Below is a small trained network, with its code and all its weights. Each question gives an input and a target symbol and asks what happens when units are switched off, that is, made to give their printed mean instead of their output.

import numpy as np


def w(rows, s, z=0):
    codes = np.array(rows[::2]) - 128.0
    scale = np.full(codes.shape[1], s)
    scale[-1] = z or s
    return codes * scale


def norm(h):
    return h / np.sqrt((h * h).mean(-1, keepdims=True) + 1e-5)


def softmax(a):
    e = np.exp(a - a.max(-1, keepdims=True))
    return e / e.sum(-1, keepdims=True)


def log_softmax(a):
    a = a - a.max(-1, keepdims=True)
    return a - np.log(np.exp(a).sum(-1, keepdims=True))


def net(x, mask):
    ids = ['αβγεθλμξστφω'.index(c) for c in x.split()]
    T = len(ids)
    res = E[ids] + P[:T]
    u = 0
    for l in range(3):
        r = norm(res)
        for j in range(2):
            rows = slice(3 * j, 3 * j + 3)
            q, k, v = (r @ M[l][rows].T for M in (Q, K, V))
            z = softmax(np.where(np.tri(T) > 0, q @ k.T / 3**0.5, -1e9)) @ v
            o = O[l][rows]
            res = res + np.where(mask[u + j], z, o[:, -1]) @ o[:, :-1]
        u += 2
    return log_softmax(norm(res)[-1] @ U[:, :-1].T + U[:, -1])


Q, K, V, O = {}, {}, {}, {}
E = w([
[180,155,48,165,130,164,95,139,183,201,113,128],'α',
[89,91,182,73,36,106,163,85,81,110,76,189],'β',
[177,67,109,99,90,116,112,79,178,33,46,145],'γ',
[170,148,92,64,137,66,73,55,92,164,115,159],'ε',
[170,121,150,188,183,174,65,40,110,158,70,71],'θ',
[196,122,167,188,78,134,115,83,123,212,72,142],'λ',
[112,158,124,121,91,241,144,119,136,153,98,224],'μ',
[98,166,83,171,103,130,149,152,130,123,4,130],'ξ',
[96,115,238,109,107,129,130,124,211,149,87,99],'σ',
[129,76,87,202,75,117,200,247,221,186,139,161],'τ',
[105,47,25,117,74,170,155,116,80,144,108,98],'φ',
[39,30,134,190,126,120,87,171,128,169,61,196],'ω',
],0.019)
P = w([
[86,165,166,137,35,203,3,199,123,71,155,114],'0',
[173,127,170,150,140,194,114,185,152,74,103,145],'1',
[94,146,182,131,124,156,86,221,92,111,150,94],'2',
[91,135,156,116,105,133,103,113,173,171,164,140],'3',
[190,94,148,154,167,125,170,166,143,110,78,148],'4',
[74,113,164,105,149,122,126,165,119,149,92,112],'5',
[88,135,117,143,153,95,168,79,178,170,141,154],'6',
[86,110,148,105,155,63,156,176,111,187,90,110],'7',
[107,83,94,135,182,61,191,81,165,121,88,176],'8',
[139,70,114,143,152,56,184,122,122,154,36,136],'9',
[64,119,92,162,152,58,201,19,200,190,129,207],'10',
],0.012)
Q[0] = w([
[166,130,161,106,167,152,117,254,60,86,152,108],'L0H1',
[58,186,108,156,120,122,138,95,159,107,220,114],'L0H1',
[67,141,108,155,169,138,177,118,178,88,111,132],'L0H1',
[196,115,139,151,185,162,194,127,63,119,80,147],'L0H2',
[32,179,89,125,161,161,127,72,161,137,153,89],'L0H2',
[117,171,156,105,170,117,111,224,67,75,177,58],'L0H2',
],0.0083)
K[0] = w([
[110,164,142,165,43,125,2,162,91,82,175,103],'L0H1',
[174,104,131,196,101,122,108,92,145,38,127,147],'L0H1',
[167,121,144,166,139,100,151,96,88,131,190,134],'L0H1',
[92,129,145,138,116,26,143,154,107,121,155,52],'L0H2',
[173,91,130,146,96,123,143,91,168,91,113,214],'L0H2',
[145,201,140,84,41,189,26,168,102,90,199,141],'L0H2',
],0.0085)
V[0] = w([
[81,220,111,96,180,238,152,138,171,134,132,254],'L0H1',
[167,222,77,167,179,58,103,86,101,151,116,182],'L0H1',
[126,124,76,16,163,118,57,198,222,175,107,78],'L0H1',
[53,188,116,121,84,89,173,175,92,124,74,93],'L0H2',
[186,157,123,84,60,199,161,87,114,139,91,83],'L0H2',
[187,49,125,109,91,78,107,187,136,165,143,242],'L0H2',
],0.0085)
O[0] = w([
[62,151,87,154,54,181,71,153,154,100,109,194,105],'L0H1',
[151,129,108,71,83,75,42,174,137,155,100,130,22],'L0H1',
[81,216,109,152,89,101,148,69,157,157,156,3,131],'L0H1',
[91,197,119,104,181,122,198,141,102,167,110,137,124],'L0H2',
[203,125,112,69,113,140,182,68,143,177,78,149,212],'L0H2',
[164,118,152,200,26,84,158,123,66,98,137,123,253],'L0H2',
],0.011,0.0049)
Q[1] = w([
[232,141,70,146,162,122,155,156,153,122,149,174],'L1H1',
[168,121,111,167,112,117,124,112,80,114,17,157],'L1H1',
[144,123,72,139,159,158,60,199,54,105,201,102],'L1H1',
[98,46,119,135,127,100,112,23,149,169,127,169],'L1H2',
[94,90,130,86,102,163,102,166,82,95,124,71],'L1H2',
[154,109,120,171,126,67,129,118,132,109,1,39],'L1H2',
],0.0088)
K[1] = w([
[153,109,120,135,176,94,123,171,74,89,101,119],'L1H1',
[141,127,121,102,75,2,145,123,148,116,120,130],'L1H1',
[190,153,57,158,86,186,94,129,59,169,136,116],'L1H1',
[162,130,92,184,160,67,154,122,180,138,110,172],'L1H2',
[141,181,207,94,90,155,102,122,155,174,188,146],'L1H2',
[80,78,126,170,100,79,139,108,104,213,72,97],'L1H2',
],0.0089)
V[1] = w([
[68,93,163,109,123,85,123,125,113,198,189,146],'L1H1',
[155,143,121,145,171,60,147,115,191,71,133,115],'L1H1',
[86,106,250,121,109,108,118,135,188,150,78,116],'L1H1',
[63,3,125,161,126,180,67,51,115,249,172,102],'L1H2',
[68,43,117,45,93,111,167,131,158,101,163,159],'L1H2',
[69,34,16,139,187,96,87,102,74,47,65,78],'L1H2',
],0.0069)
O[1] = w([
[173,162,99,142,194,131,109,160,140,80,188,230,71],'L1H1',
[88,117,101,142,67,113,106,134,158,69,119,137,148],'L1H1',
[102,169,76,173,170,119,130,75,160,108,136,175,254],'L1H1',
[159,67,125,168,130,179,92,73,109,175,233,188,183],'L1H2',
[95,165,157,169,106,169,165,124,91,80,160,98,79],'L1H2',
[9,75,161,84,103,168,127,124,135,157,149,78,68],'L1H2',
],0.011,0.0066)
Q[2] = w([
[197,145,161,12,106,181,145,181,115,74,168,51],'L2H1',
[116,120,81,162,116,116,192,112,122,120,106,78],'L2H1',
[96,168,212,144,115,85,113,161,88,102,188,162],'L2H1',
[127,118,88,145,130,145,164,79,130,133,79,103],'L2H2',
[121,163,145,87,161,140,123,145,72,100,163,100],'L2H2',
[140,119,132,109,96,137,88,120,122,19,137,58],'L2H2',
],0.011)
K[2] = w([
[190,217,188,103,119,254,59,127,78,148,125,61],'L2H1',
[88,97,210,186,133,62,132,158,162,208,133,138],'L2H1',
[152,117,100,226,157,204,37,185,121,102,102,57],'L2H1',
[42,62,44,167,121,68,154,104,74,201,143,131],'L2H2',
[158,169,202,128,105,219,124,185,181,162,197,67],'L2H2',
[146,191,191,161,104,158,140,135,123,199,131,127],'L2H2',
],0.0084)
V[2] = w([
[158,85,51,130,107,135,176,187,171,136,176,102],'L2H1',
[163,132,157,169,165,117,116,112,176,124,123,84],'L2H1',
[146,157,87,99,103,127,198,133,159,93,153,143],'L2H1',
[139,160,150,58,122,111,103,99,105,76,169,136],'L2H2',
[103,129,247,137,144,98,108,102,227,79,92,164],'L2H2',
[133,87,87,111,121,142,135,131,155,68,127,118],'L2H2',
],0.012)
O[2] = w([
[169,132,204,123,150,148,114,188,193,100,133,84,120],'L2H1',
[95,106,80,144,118,107,134,100,210,130,118,168,187],'L2H1',
[165,175,175,92,127,170,132,121,163,79,113,127,149],'L2H1',
[137,191,168,133,102,108,103,8,127,99,134,117,3],'L2H2',
[150,132,112,201,185,126,77,140,111,111,71,94,116],'L2H2',
[141,84,135,125,68,192,163,61,134,115,101,127,144],'L2H2',
],0.015,0.007)
U = w([
[133,194,49,128,55,126,91,130,184,173,177,92,65],'α',
[125,175,209,127,175,86,179,65,20,58,132,187,139],'β',
[97,74,145,151,79,95,168,45,128,73,60,51,130],'γ',
[101,205,168,72,95,5,79,73,114,120,178,120,255],'ε',
[102,70,156,39,242,175,19,62,153,164,140,132,183],'θ',
[236,72,140,128,133,42,156,110,130,171,84,217,93],'λ',
[101,162,127,112,58,217,46,142,115,97,110,254,63],'μ',
[53,177,137,45,178,94,145,154,129,189,22,145,77],'ξ',
[98,207,55,195,213,111,206,36,185,77,179,171,93],'σ',
[162,178,192,159,134,84,150,191,160,71,179,99,179],'τ',
[98,118,168,64,110,137,231,69,133,157,206,138,156],'φ',
[58,88,133,201,151,69,121,153,53,111,211,130,142],'ω',
],0.0057,0.0039)

Each question gives the input, a string of symbols that net reads in full, and the target symbol t.
The units are the heads (3 rows each of Q, K, V and O). Each row of codes is followed by its name. A weight is (code - 128) times the scale printed after its matrix; where a second scale follows, it is the last column's (O and U).
mask holds one flag per head, layer by layer. A switched-off head (its flag False) gives its mean, the last column of its rows in O, instead of its output. The means were averaged over made-up inputs and are rounded, as every weight is.
A unit's drop is (log p(t) with every unit on - log p(t) with that unit switched off) / (log p(t) with every unit on - log p(t) with every unit switched off).
The circuit of an input: a set's keep is (log p(t) with only the set's units on - log p(t) with every unit switched off) / (log p(t) with every unit on - log p(t) with every unit switched off). Starting from all 6 units, units are removed one at a time, each time the one whose removal leaves the highest keep (on an exact tie, the one counted first), for as long as the keep stays at least 0.8.
circuit, biggest first: the units of the circuit, biggest drop first
unit that matters most: the unit with the biggest drop
heads that matter: for each layer, one digit per head in row order, 1 if its drop is at least 0.15 and else 0, layers parted by /
drop when u is switched off: that unit's drop, to one decimal
input α θ λ λ τ θ β φ β γ, target φ: circuit, biggest first	[L2H2, L0H2]
input ξ λ τ τ σ γ φ λ λ ω ξ, target ω: circuit, biggest first	[L1H2, L2H1, L0H2]
input λ λ ω σ φ λ ξ σ γ ω, target ω: circuit, biggest first	[L0H2, L2H1]
input ω σ α φ φ λ ω, target ω: heads that matter	11 / 00 / 10
input σ γ γ, target σ: unit that matters most	L0H1
input λ ε ξ φ φ λ μ μ γ, target μ: heads that matter	10 / 00 / 00
input ε ξ γ, target ε: heads that matter	10 / 00 / 01
input γ λ τ τ ξ λ, target τ: heads that matter	00 / 00 / 10
input ε λ φ λ α γ τ τ φ σ, target φ: heads that matter	00 / 00 / 01
input λ ω σ σ, target ω: heads that matter	01 / 00 / 10
input γ φ λ ξ ω γ λ σ λ, target σ: heads that matter	00 / 10 / 00
input ω ξ φ λ σ ξ λ, target σ: heads that matter	01 / 10 / 10
input γ ξ ξ γ, target ξ: heads that matter	01 / 01 / 00
input ω λ γ γ γ λ, target γ: circuit, biggest first	[L2H2]
input ε λ φ β ω λ β, target ω: heads that matter	01 / 00 / 10
input ω ω φ ω β γ φ λ σ ε, target σ: circuit, biggest first	[L1H1, L2H1]
input λ γ γ ξ φ ξ ε, target φ: heads that matter	01 / 00 / 01
input ξ β ξ β, target β: heads that matter	10 / 00 / 10
input λ σ σ ξ, target σ: heads that matter	10 / 10 / 00
input λ ε τ τ σ γ, target τ: circuit, biggest first	[L2H1]
input λ λ γ λ λ φ ω θ, target ω: circuit, biggest first	[L2H1, L0H2]
input λ ξ λ ξ λ λ γ θ θ, target θ: heads that matter	01 / 00 / 00
input λ φ σ γ ω φ τ λ ω τ φ, target ω: heads that matter	01 / 00 / 00
input θ λ μ γ ω ω λ ξ, target ω: drop when L2H1 is switched off	0.4
input λ γ ε λ ε, target ε: drop when L2H2 is switched off	0.3
input γ λ φ ε α λ τ λ λ, target τ: drop when L2H1 is switched off	0.8
input γ φ ξ β β λ μ γ λ, target μ: drop when L2H1 is switched off	0.1
input λ β θ γ β γ λ ξ λ λ, target ξ: unit that matters most	L0H2
